In the rows, 128 means zero.
Each row is followed by its class number. Each block has new classes, again numbered from 0 up, in any order.
[119 119 189 107  77  82 128 119  93 136 110  98 102 154  67 114  83 146
  79 169 166 135 147 107  59  80 142 158 134 100 126 137  81 157 130 141
 107 106]
2
[130 129 205 102 200 171 171 120 132  98 159  98  69 130 101 126  98 132
 131 105 118 136 124 115  60 113 108 133 145 107 117 153 121 124 100 116
 127 132]
2
[ 77 128 160 156  92 134 126 158 105 112 140 137 148 111 140 117 140 146
 147 127  86 106 122 126 122 101 125 178 158 109 118 138 156  80 112 136
 146 144]
0
[158 111 185 161 112 122 156  62 126 154 100 143 139 136 107  74 125 115
 113 163 118 134 147 110  63  98 117 161 121 118 133 155 103 159 155 159
 142 147]
0
[111 139 101 147 118 158 122 137  99 141 139 173 161 114 153  87 110 163
 145 114 107 106 128 101  94 145 136 181 155 106 123 132 158 117 161 122
 125 118]
5
[144 110 175 119 120 104 145 108 112 144 125 142 127 155  99  98 106 123
 133 154 126 135 157  96  78 105 127 158 135 105 124 132  92 157 121 141
 120 116]
1
[128  98 186 135 116 142 116 134 106 130  87 129 130 144 133 134 108 124
 122 155 133 146 150 128  67 112 137 166 135 110 114 114 123 173 132 169
  85 109]
5
[117 109 139 161 134 107 109 154 111 125 101 135 171 135 114 126 152  64
 120 144 155 100  95 178  91 131 128 108 145 171 128  98 148 144 109 128
  67 144]
2
[134 129 180 124 174 111 146 121 152 158 130 136  87 133 127 141 119 136
 138 108 121 142 140  60  67  73 120 126 143 149 120 154  90 101 105 142
 133 136]
3
[122 129 174 139 164 126 160 151 151 123 141 109 109 114 129 172  95 139
 135 124 117 161 143  81  94  82 115 123 139 135 128 155  99 106  88 132
 130 131]
0
[151 121 173 134 130 135 115  96 107 143 152 125 137 155  82 112  98 116
 124 164 142 146 125 149  81 105 131 142 128 117 123 137 114 173 137 132
 114 126]
7
[114 130 164 117 125 137 149 155 100  79 125 150 142 111 115 124 151 127
 155 132  78  98 118 157 113 125 135 163 127 149 128 150 154  94  97 107
 140 111]
1
[133 112 184 128 116 112 120  97 113 152 124 137 136 159  79 107 100 118
 102 144 138 150 136 129  97  87 110 124 124 107 108 133 100 150 130 149
 103 144]
4
[ 71 114 109 138 193 111 106 156  72 181 178 206 211 162 176  90  84 124
  59 102 167  90  78 164  75 129 114 180 146 158 174 129 160  82  45 166
  86 124]
4
[154 133 175 156 141 137 129 114 105 146 135 127 115 155  69 106  84 108
  98 167 138 164 145 169  73  81 128 147 132 118 116 140 100 176 141 146
 103 127]
7
[109 124 121 132  96 175 120 164 109 155 140 174 174 139 140  77  95 162
 149 121 127 130 116 113 106 138  99 155 157 135 147 122 141  94 141 137
 133 122]
8
[170 109 185 125 115 103 145  88 112 137 150 127 123 151  96  98  88 110
 117 151 123 145 147 116  66 120 132 161 139  90 127 134 102 165 130 157
 118 115]
6
[ 90 121 121 123 157  84 129 150 101  75 161 190 170 100 122 109 126 129
 141 144  92 145 121 108 131 106 140 190 134 148 128 127 146  92  93 134
 122 119]
3
[171 132 164 120 126 125 137  95 118 149 144 112 124 161  93 121  95 104
 111 138 133 135 144 161  71  96 139 133 148 100 113 125 108 176 134 131
 112 125]
6
[145 149 191  84 175 122 136 194 164 119 114 110  84 120 145 164 104 105
 136  76 143 123 139  81 105  85 130  82 120 172 114 190 112 113  81 110
 133 114]
4
[101 132 114 135 122 122 127 150 119 156 178 150 143 124 154  94 109  97
 167 102  89 130 130 141 125 111 123 162 162  99 122 133 169  89 132 125
 152 133]
0
[161 114 193 142 105 122 143 114 119 189 118 103 142 170  77  74 121 122
 126 166 140 145 125 135  62  94 116 152 139  95 136 137 113 149 112 138
 104 110]
0
[133 126 158 109 196 157 141 123 124 156 179 131 105 141 142 172 101 150
 145 117 157 139 111  89 118 116 105 126 149 138 141 134  88 125 103 125
 128 129]
7
[132 147 135 144  87  85 110  83  82  92 153 173 159 107 133 102 104 118
 117 133  81  83 124 208 113 140 164 166 138 161 128 156 166 163 148 150
 124 153]
3
[ 93 126 134 134 123 131 129 123  97 127 144 153 132 133 132  98 123 134
 116 124 127 114 116 140  80 137 123 159 157 121 147 124 146 105 142 127
 143 142]
2
[135 148 194 128 188 129 136 161 119 127 116 144  87  99 129 157 112 138
 126 121 143 141 137  81  90  80 124 128 153 167 115 148  81 121 120 127
 117 105]
7
[143 136 176 109 142 154 139 212 152 172  97 110  98 142 119 135  97 140
 134 104 171 136 134  59  82  87 110 113 154 165 127 151  98 112 120 122
 113 108]
8
[110 133 164 112 101 139 104  97  91 160 165 156 143 174 145 108 105 148
 115 126 133 120 103 192 105 111 113 161 156 106 158 127 126 125 108 136
 153 136]
6
[158 135 178 110 202 160 147 148 151 137 124 149  93 132 155 126 141 156
 136 111 155 147 124  78  73 135  95  89 146 167 148 133  95 120  94 127
 122 114]
7
[132 125 156 122 160 118 153 135 135 137 154 110  88 125 107 163 122 131
 137 118 127 147 134  84 103  83 139 150 131 129 117 159 110 110 109 138
 141 134]
3
[134 143  72 111  79 184 120 144 122 162 136 163 173 187 149  96 191 191
 123 142 141 121 125 180 117 131 132 152 169 114 154  74 148 141 143 122
 158 156]
7
[152 119 179 148 116 115 142 103 105 149 108 138 121 158  80  97  97 133
 128 166 129 156 151 124  73 120 122 140 130 111 139 141  90 161 146 131
 122 114]
1
[ 97 131 129 153  85 123 141 159 102 146 148 137 155 133 121 105 144 131
 140 138 116 107 116 159 101 101 117 167 151 115 134 131 155  90 110 135
 141 141]
0
[ 91 132 122 133  78 103 116 102  75 127 175 147 143 107  95  93 156 127
 143 132 109  98 113 169 127 112 135 172 124  97 126 150 143  90 128 124
 144 152]
3
[158 113 127 144  89 113 122 100 112 166 152 110 164 177  73 117 120  97
 101 175 139 147 137 145  95 115 131 159 135 110 131 128 152 186 152 138
 119 150]
4
[141 143 177 147 252 180 157 174 176 137  73 120 106 132 123 108 141 197
 121 110 171 157 117  37  57 139 100  89 152 158 154 117  85  70  85 111
 119 104]
8
[161 112 150 132 174 124 129  91 100 127 144 160 141 150 113 109  98  91
 105 175 141 150 144 148  74 114 126 173 143 138 125 113 126 208 140 163
 104 115]
7
[132 132 177 115 153 106 132 144 126 167 152 111  99 139 109 146  94 135
  96 100 159 136 124  92  94 106 123 117 126 126 138 176 105 109 100 129
 122 130]
4
[128 124 141 149 115 121 120  77  98 137 109 160 124 141  76 111  65 156
  96 165 130 172 134 131  97 113 110 132 120 114 110 121 111 160 191 138
  93 116]
5
[156 119 199 110 145  72 127  83  96 171 121 132 116 167  83  73  99  86
 103 159 171 118 126 121  98 101 104 146 118 124 133 155  93 168 113 142
 103 111]
4
[109 131 143 139 127 157 106 118 104 158 164 165 155 137 155  96 134 128
 135 129 130 111 117 150 103 109 117 152 147 129 140 127 119 116 107 140
 135 150]
7
[146 122 193 143  87 119 133 142 115 161 102 141 127 183  59  72 109 140
  87 166 144 168 132 131  53  73 110 141 134 111 131 132  96 132 129 140
 112 118]
6
[120 134 151 134 101 114 135 113  96 122 139 174 131 110 138  94 132 143
 128 120  94 107 128 156 121 138 119 153 137 126 142 141 118 106  98 144
 137 125]
1
[141 116 150 135 125  89 119 107 106 164 128 142 152 154  82  90  95  94
 100 152 151 128 130 105 106  90 113 152 123 118 117 147 107 157 118 144
  98 117]
4
[133 118 180 108 160 102 146 151 134 143 132 120 113 132 134 185 111 154
 138 112 164 130 126  88 104 112 144 112 128 139 139 140  69 117  67 134
 126 116]
1
[161 119 194 132 122 107 124  95 117 157 136  97 125 155  67 105  63  96
 119 167 137 145 139 146  74  98 134 167 141 118 124 138 115 175 137 155
 109 118]
8
[152 100 161 112 106 140 152  94  98 163 107 120  99 166  99  50 117 121
  95 145 172 137 148 113  69 156 118 136 122  70 152 130  88 159 168 142
 110 122]
2
[132  98 173 137 125 126 133 101 105 152 124 114 118 167  83  90  85 114
 108 158 151 167 140 118  82 123 117 140 138  78 133 116  89 163 145 143
  93 125]
2
[105 133 140 135  64 143 117 151  96 122 142 148 150 108 107 101 100 144
 149 125 111 108 122 135 120 141 112 150 143 128 140 152 138  99 159 119
 132 139]
8
[110 124 101 148  88 123 135 132 102 129 156 152 147 122 134  78 104 131
 141 115 117  98 123 111  95 157 134 157 150 103 134 132 141 107 142 140
 141 131]
2
[140 142 199 135 151 143 135 107 133 137 102 113  83 112 145 151 110 167
 139 125 124 143 146  91  48 127 135 127 136 133 139 157 106 123 141 127
 143 116]
5
[127 139  90 147  85 140 126 128 107 210 151 134 161 162 173  76  96 148
 120 119 103  99 149 100 108 135 129 186 185  84 153 127 140 126 149 132
 125 117]
0
[142 103 114 140 132 102 150 133  96 156 130 139 136 189  84 122 108 126
  77 161 183 161 135 170 113 126 124 163 129  92 139 102 116 169 127 180
 115 132]
4
[122 118 175 120 170 145 153 122 136 132 119 116  86 128 145 145 108 143
 132 104 139 136 133  76  63 133 120 111 146 126 141 134  92 102 123 132
 138 122]
2
[164 113 205 108  78 100 133  84  90 143 156  98 119 145  70 127  83  92
 112 166 138 134 136 159  81  83 128 149 117  99 116 151  86 169 109 150
 102 106]
6
[ 92 118  77 169 150 124  99 166 112 109 173 201 209 115 139 125 118 124
 163 131 124 130  93 116 123 143 119 148 144 151 142 119 157 101 108 123
 124 128]
7
[141 121  91 166  70 116  87 117  90 208 146 149 147 120 145  64 129 102
 120 132 138 149 115 169 118 168 153 172 129  91 148 125 175 125 168 160
 126  99]
5
[ 95 124 107 142  97 154 112 155  86 155 145 151 156 130 144  94 110 146
 121 117 135  93 125 120 125 128 132 179 149  86 110 120 142 128 135 137
  85 133]
5
[142 117 138 126 110  97 127  84  92 152 122 141 138 158  81  90 119 133
 114 170 154 132 136 124 101 105 123 161 124 105 131 133  93 172 137 141
 105 120]
3
[137 108 160 137 112 114 133 114 102 131 101 130 125 152  89  95  96 122
  92 156 144 149 150 119  65 122 131 146 152 101 120 103 106 175 159 151
  86 122]
2
[134 120 168 131 115 101 125 111 111 154 110 131 124 156  83 111 118 109
 105 149 148 139 140 126 107  85 108 137 124 112 118 139  97 145 123 144
 114 131]
4
[139 117 163 144 128  99 104  61 105 177 141 118 141 152  83 117  77  80
 104 153 150 142 137 126 110  80 119 140 113 102 117 158  90 169 131 142
 114 132]
4
[155 116 200 136 112 126 144  76 116 153 115 127 123 153  69  88 131 148
 110 151 131 134 125 105  43 104 109 132 132  93 126 132  85 119 125 135
 119 116]
6
[141 138 195 117 224 144 144 140 140 135 170 110  86 121 114 157 116 120
 131 119 151 153 112 112  90  89 122 115 127 153 131 157  95 110  74 118
 128 125]
7
[132 122 196 118 152 124 160 133 147 142 134 108 101 135 143 163 113 142
 133 118 128 129 127  99  64  98 103 124 139 146 146 160 111 109  75 140
 136 126]
0
[156 114 167 109 197 128 160 137 144 163 160 100 105 145 125 167 118 106
 109 103 142 133 117 100  83 119 115 117 132 147 136 147 127 108  73 142
 107 121]
4
[139 125 181  96 158 136 130 123 131 180 155 111 116 135 139 133  98 132
 100  97 148 106 128  35  90  98 108 119 139 140 120 167 103 119  91 126
  97 125]
4
[165 121 179 123 124 104 147  92 111 141 139 125 125 163  72 114  99 116
 103 161 139 148 135 143  69  94 131 155 133 108 131 134 101 162 132 137
 123 120]
6
[149 113 186 151 124  98 135  58 108 136 125 128 125 141  82 118  96 122
 133 168 118 146 150 129  78 113 126 140 127 104 122 129  80 166 121 151
 121 121]
1
[ 83 120  92 157  84 146 119 125  69 167 156 163 187 115 108  90 113 155
 146 134 132  80  93 100 111 123 122 175 128 100 112 131 139  78 150 117
 103 119]
5
[171  93 148 117 103 128 150 100 116 170 118 119 163 166  98 111 163 108
 113 174 168 116 143 119  83 104 137 164 118 112 136 119  90 193  94 149
 104 132]
1
[ 89 115 160 123 106 104 135  97  81 115 164 104 142 113 146 155 134  82
 122 127  93  55 141 206  75  99 158 196 145  99 119 137 161 120 107 155
 133 158]
0

A new block, with new classes numbered from 0.
[121 152 138 153 148 155 100 134 117 124 130  83  76 121 159 141 172 165
 132 154 127 117 174 100 146 115 162  66 155  73 202 148 154 114 154 118
 138  77]
1
[125 123 146 140 141 143 133 123 168 173 113  69 124 148 139  80 115 128
 140 134 142 134 141 143 147 140 172 115 125 100 125 153 167 101 104 161
 116 102]
0
[140 119 124 113 112 127 130 130 139 192 141 107 173 121 114  95  95 130
 132  85 130 138 116 128 133 147 119 149 107 156  65 120 152 125  75 156
 103 162]
3
[140 134 141 135 118 131 112 144 110 132 139 152 154 122 113 139  98 143
 108  94 128 141 115 124 119 144 105 141 104 159 106 122 135 143 117 123
 131 139]
7
[110 136 118 140 145 123  87 135 145 104 130 128 129 158 116 129 121 130
 114 153 134 153 121 145 113 116 131 134 120 129 141 140 122 131 123 133
 124 115]
10
[145 139 134 120 113 127 159 133 106 152 171  94 125 103 147 133 167 135
 132 109 118  89 146 102 148 129 118 127 153 128  95  88 139 123 154 123
 143 141]
6
[102 144 149 141 135 105 154 134 167 103  98  95 140 182 118 108  91 122
 134 162 138 144 114 148 109 142 147 147 148 126 138 126 111 104 121 158
  94 147]
0
[105 118 119 121 113  99 156 103 185 122  85  79 162 178  86 104  90  94
 127 155 141 153 122 173 118 133 135 171 151 157  85 138 108 114  82 177
  77 184]
5
[105 131 116 122 114  99 131 127 160 109 101  93 134 157 107 124 136 111
 136 145 132 152 124 166 130 124 137 145 155 137 121 131 107 126 114 163
 106 142]
1
[126  93  87 112 126 127 105 126  77 132 149 202 133  96 121 139 160  96
 112  62 112 133 106 131 147  95 102 119 118 155 110  97 120 177 151  92
 185 103]
2
[122 126 123 129 147 132 170  97 153 162 124  79 135 153 142  68  88 122
 144 147 141 133 129 127 131 151 169 105 145 103 150 121 154 103  94 170
 109 154]
3
[138 139 132 129 131 108 170 128 105  97 146 129 134 141 137 142  98 141
 116 121 128 108 124 116 119 153 133 137 155 116 126  70 122 105 157 120
 131 175]
7
[106 109 101 114 115  85 137 127 166 102 102 121 148 175  73 118 117  74
 139 145 138 158 106 187 117 132 116 194 137 169  82 126  67 133  93 169
  91 184]
4
[108 141 112 125 122 111 102 134 132 134 129 112 123 130 114 128 146 125
 135 123 123 145 121 138 128 121 119 131 144 134 107 128 100 138 109 141
 116 138]
3
[101 119 107 118 133  95 144 124 152 107 120 103 142 170 101 109 100  80
 123 166 137 143 113 153 110 127 134 151 153 166 115 120 105 125 123 152
 135 148]
6
[105 153 133 134 133 117 109 136 126 121 133  86 108 136 128 140 144 148
 133 146 122 125 145 113 128 126 131 122 166 108 135 122 107 112 126 131
 108 145]
3
[149 135 110 125 106 169  83 141  78 171 175 175 109  48 158 142 186 141
 130  64 116  95 137 104 179 105 105  94 112 119 109 112 147 151 132  92
 168  73]
9
[112 112  52 109 121 122  53 125  87 159 145 178 101  83 118 137 185  93
 121  79 112 139 115 148 158  87  99  97 122 140  83 120 112 174 115  98
 197  77]
3
[144 121 138 116 104 143 178 115 123 165 148 175 196 110 139  93  54 123
 128  91 132 114  97 115 138 156 113 139 101 168 109  95 160 123  87 140
 112 160]
9
[143 156 165 141 105 143 139 147 123 141 136 120 153 119 136 134 126 171
 130 109 122 127 133 101 129 146 113 122 116 141 137 125 150 135 124 137
 102 137]
1
[109 119 122 134 153 116 150 111 123  91 122 125 109 162 133 121 132 110
 124 151 126 122 132 129 133 119 159 107 172 108 178 108 118 129 159 121
 147 137]
2
[111 115  61 118 154 127 115 101 113 119 122 153  85 109 153 127 191  92
 133 122 122 136 129 152 155  88 140  85 135  98 154 124 119 139 140 116
 198  69]
8
[144 132 142 122 133 127 197 116 125 128 138 139 164 129 151 122  96 144
 127 112 128 110 123 106 126 153 124 134 120 131 132  86 149 100 123 132
 128 161]
8
[135 123 119 143 141 133 128 122 113 112 134 153 107 139 132 132 123 119
 121 144 129 109 133 121 134 136 135 114 130 124 160 113 117 132 130 111
 151 117]
4
[140 135 141 144  99 138 121 146 107 147 141 167 184 121 124 126  96 162
 124  85 124 155  99 106 109 140  77 155  87 178 112 132 145 142 112 124
 117 152]
11
[108 105  70 134 154 125  69 134 103  88 126 164  86 141 106 146 146  94
 112 140 134 141 124 143 122  93 123 120 128 128 169 131  94 142 145  93
 168  92]
4
[122 109 127 106 108 103 183 119 149 152 134 109 189 146 103  92  78  91
 125 122 136 138 103 143 118 146 113 171 124 189  72 104 133 128 100 161
 115 182]
6
[156 113 143 134 144 161 136 130  81 152 164 167 134 105 151 125 118 146
 113  81 118 102 136  79 145 129 133  93 115 123 157  99 174 139 157  90
 168 111]
2
[114 137  97 119 112 105 131 140  91  71 141 224 152 123 119 160  89 107
 109 121 123 111  82 123 114 121  89 140 139 170 130  67  85 140 141  90
 154 142]
9
[106  97  54 106 131  97  84 130 108 103 138 214 157 130  93 138 113  84
 100  92 129 169  75 170 108  93  86 158  96 173  86 100 103 163 122 108
 162 118]
10
[119 126 118 126 143 109 123 115 155 127 137  85 118 152 131 118 145 125
 128 150 135 123 147 152 145 125 155 136 154  98 110 121 135 103 122 145
 121 133]
10
[121 123 134 145 132 137 150 106 128 151 126  99 140 137 154  98 112 151
 136 131 138 134 136 114 135 138 141 119 137 112 149 135 164  97 120 139
 121 146]
11
[108 114  94 110 114 106 122 127 157 115 115 128 147 145 102 113 101  91
 135 138 141 137 107 169 133 119 135 163 145 151 103 119 102 117 103 151
 113 146]
9
[ 93 135  65 131 161 103  60 133 114  85 123 119  56 142 121 151 169 104
 126 166 124 129 141 140 128  90 151  90 182  91 157 121  81 132 153 105
 177  87]
3
[117 108  68 110 122  98 111 124 113 112 123 162 135 127 100 131 128  88
 116  94 130 162  95 175 124 108 111 149 124 153  89 109 100 154 127 128
 154 136]
7
[130 130 107 140 114 131 123 121  95 138 143 160 134 109 149 128 147 144
 131  99 121 133 116 116 135 119 101 116 123 133 130 120 138 137 139 111
 155 125]
11
[150 144 148 140 105 153 155 108 103 163 148 127 124  88 157 136 165 151
 125 103 117  82 156  90 163 138 115  89 137 121 100 106 149 138 128 116
 135 133]
5
[139 128 162 123 106 113 179 136 166 142 110  95 199 165 104 102  48 142
 128 124 142 143 114 133 109 168 132 170 115 166 105 117 154 105  89 173
  70 191]
1
[129 105  68 137 138 157  20 141 117 145 142 144  63  98 113 141 215 110
 123 119 122 134 148 154 160  81 130  94  97 121 133 178 116 161 128 101
 186  31]
4
[137 109  99 127 120 133 114 129 121 140 138 155 133 127 110 120 136 108
 125 102 131 137 115 146 135 122 111 145 102 153 112 126 115 152 110 128
 134 127]
4
[113 128 108 137 144 140  99 136 134 127 133  94 101 141 124 114 145 108
 127 158 136 143 134 132 121 107 144 110 138 135 157 147 125 142 142 137
 154  91]
6
[120 114  87 132 136 142 129  96 131 136 112 129 108 132 130 104 134  95
 125 137 136 134 133 144 138 110 145  91 135 118 137 132 133 141 120 137
 149 109]
5
[111 127 136 137 145 111 105 136 134  89 123  98  93 157 119 152 164 123
 124 155 122 113 153 132 143 115 159 122 182 109 148 124  99 126 162 119
 142 124]
2
[110 144 133 124 119  98 154 124 158 131 120  83 153 160 112 107 103 127
 142 142 130 142 118 139 117 148 129 156 154 138 101 115 106 114  93 169
  79 188]
3
[136 147 176 167 125 154 134 111 161 181 119  33 108 145 164  96 150 173
 164 160 133 126 179 115 161 151 175 103 150  78 155 185 178  95 108 169
 101 122]
11
[115 114 102 121  99  93 148 126 126 116 118 169 192 147 101 119  85 114
 128 103 130 165  79 150 102 131  82 181 117 191  86 111 109 136 109 141
 116 186]
11
[133 133 146 129 117 143 146 127 125 172 160  64 129 106 144 113 162 141
 134 115 127 109 153 103 150 129 130 123 140 130 103 126 153 122 132 142
 122 134]
6
[105 127  98 145 137 122  96 104 135 127 113  96  80 137 146 120 181 119
 144 162 127 130 151 149 160 110 156  94 171  94 152 157 128 119 132 133
 163  93]
11
[130 135 129 142 109 140 107 131  91 152 150 137 132  93 150 141 166 168
 130  89 118 125 136  98 146 118  94 119 125 129 118 129 147 129 138 104
 139 127]
11
[103 121 114 129 131 116 107 113 157 138 111  47  97 141 117 116 167 115
 135 140 139 147 153 173 155 119 164 134 163 100 105 155 122 114 113 162
 112 133]
7
[104 120  60 132 152 121  54 114 107 104 125 125  43 115 134 152 204  94
 121 139 119 131 148 171 160  81 156  76 165  80 153 143 107 150 160 104
 206  50]
7
[121 108  67 123 138 124  51 136 119 127 125 128  87 116 106 138 167 101
 117 108 132 155 130 172 143  93 139 118 127 120 110 148 118 151 134 118
 175  76]
7
[101 147 107 132 124 100  99 152  97  77 129 176 107 124 126 168 166 118
 117 117 113 128 106 134 122 103  96 127 147 132 125  95  75 146 166  94
 158 103]
0
[123 135 106 115 118 114 142 129  99 108 139 181 141  99 137 157 167 125
 124  90 113 128 110 124 134 114  86 135 120 148 108  92 102 146 139 108
 156 130]
8
[121 152 116 142 148 134 101 136  94  87 138 165  87 105 156 176 180 142
 118 136 106 110 141 104 139 107 117  88 136 110 174 118 108 135 160  85
 189  71]
8
[119 142 115 142 137 154 112 118 124 125 136 123  87 116 158 116 152 127
 138 151 134 110 143 124 157 111 160  81 152  90 184 135 132 123 134 126
 144  88]
9
[114 132 122 131 132 124 120 130 139 134 137  83 113 139 124 120 151 109
 129 155 128 127 142 131 134 118 138 123 151 138 125 138 122 131 132 142
 142 112]
6
[ 79 107  71 121 153  99  57 128 153  91 115 120 114 164  91 131 136  94
 109 159 139 172 119 181 117  87 135 150 135 130 121 147 100 125 120 130
 136 106]
10
[151  94 115 125 117 155 117 129 116 188 150 146 158 104 114 106 121 126
 122  67 136 135 122 126 143 131 107 148  74 160  93 134 158 141  86 129
 119 128]
4
[115 121  89 133 143 137  68 126 102 126 134 117  79 107 131 142 175 122
 117 112 129 139 145 143 147  98 140 101 139  98 138 136 128 137 146 109
 166  83]
7
[126 138 116 162 147 156  96 110  98 142 138 125  79 111 177 123 171 150
 134 143 121 114 156 103 158 115 150  58 148  82 188 150 161 119 146 103
 182  71]
11
[141 140 101 113 108 125  98 141  70 162 167 185 139  70 134 150 163 132
 123  50 101 115 111 105 145 120  72 116 115 150  73  85 120 158 117  96
 162 124]
3
[136 142 252 157 145 156 217 110 170 149 134  37 153 168 162  84  83 173
 138 166 132  87 174  78 151 201 190 114 170 100 176 130 184  77 108 175
  66 182]
2
[132 117 103 135 155 148  90 115 134 160 150 104  98 120 149 111 161 132
 123 130 132 120 155 137 160 111 160  94 123  85 130 140 167 120 123 125
 156  77]
10
[104 163 164 144 123 115 124 148 146  87 119  83 122 139 128 175 172 163
 132 154 120 126 150 118 125 127 117 149 152 122 132 137  89 105 133 136
  94 145]
8
[144 132 141 126 106 151 173 116 123 166 150 146 169 106 151  94  90 136
 139  98 135 110 115 111 148 148 124 126 112 139 124 103 158 123 102 142
 108 152]
9
[125 128 122 154 152 170 104  96 151 161 111  72  72 133 148  97 156 122
 135 169 137 120 179 130 161 117 183  57 144  79 166 178 162 128 115 143
 149  68]
5
[118 157 138 140 107 124  95 139 103 144 147 126  84  83 156 166 235 145
 133  98 102  98 148 122 181 110 111  98 155 101  91 116 107 140 156 101
 161  80]
0
[116 106  63 135 155 132 101 106 117 113 128 130  54 134 138 120 187  86
 133 150 134 121 142 158 155  95 163  87 154  83 171 130 107 140 147 117
 179  79]
4
[109 132 132 125 111 122 133 117 164 132 116 106 141 139 121 108 114 111
 141 153 138 125 126 154 149 133 145 142 147 137 117 136 115 115  94 160
 103 140]
9
[122 122 121 120 115 111 153 133 118 135 129 170 166 128 124 116 101 110
 122  86 125 139  87 139 120 134 103 148 109 155  91  91 124 133 122 128
 130 138]
0
[113 109  50 109 150 113 133  92  98 144 138 153  98 114 146  99 144  82
 133 111 128 126 114 142 147 105 143  83 155 101 135  87 126 137 128 118
 183 110]
3
[118 117 100 125 132 133  90 137 147 150 135  67  99 132 114 113 169 102
 132 143 134 138 146 150 140 102 147 124 140 133 111 155 129 137 130 146
 151  91]
6
[118 141 125 138 149 129 107 130 149 141 125  70 107 152 127 109 117 138
 137 160 133 132 148 124 128 132 162 111 152 103 148 143 132 108 109 148
 116 125]
3
[138 141 149 137 119 142 126 126 135 160 125  99 126 117 143 120 149 145
 135 121 125 121 151 121 158 138 143  99 132 119 136 142 162 129 111 144
 126 106]
1
[152 123 146 149 131 161 147 117 137 167 141 100 125 134 142  97 130 141
 136 125 138 117 144 118 148 150 148 117 109 115 149 140 155 127 103 148
 110 129]
4
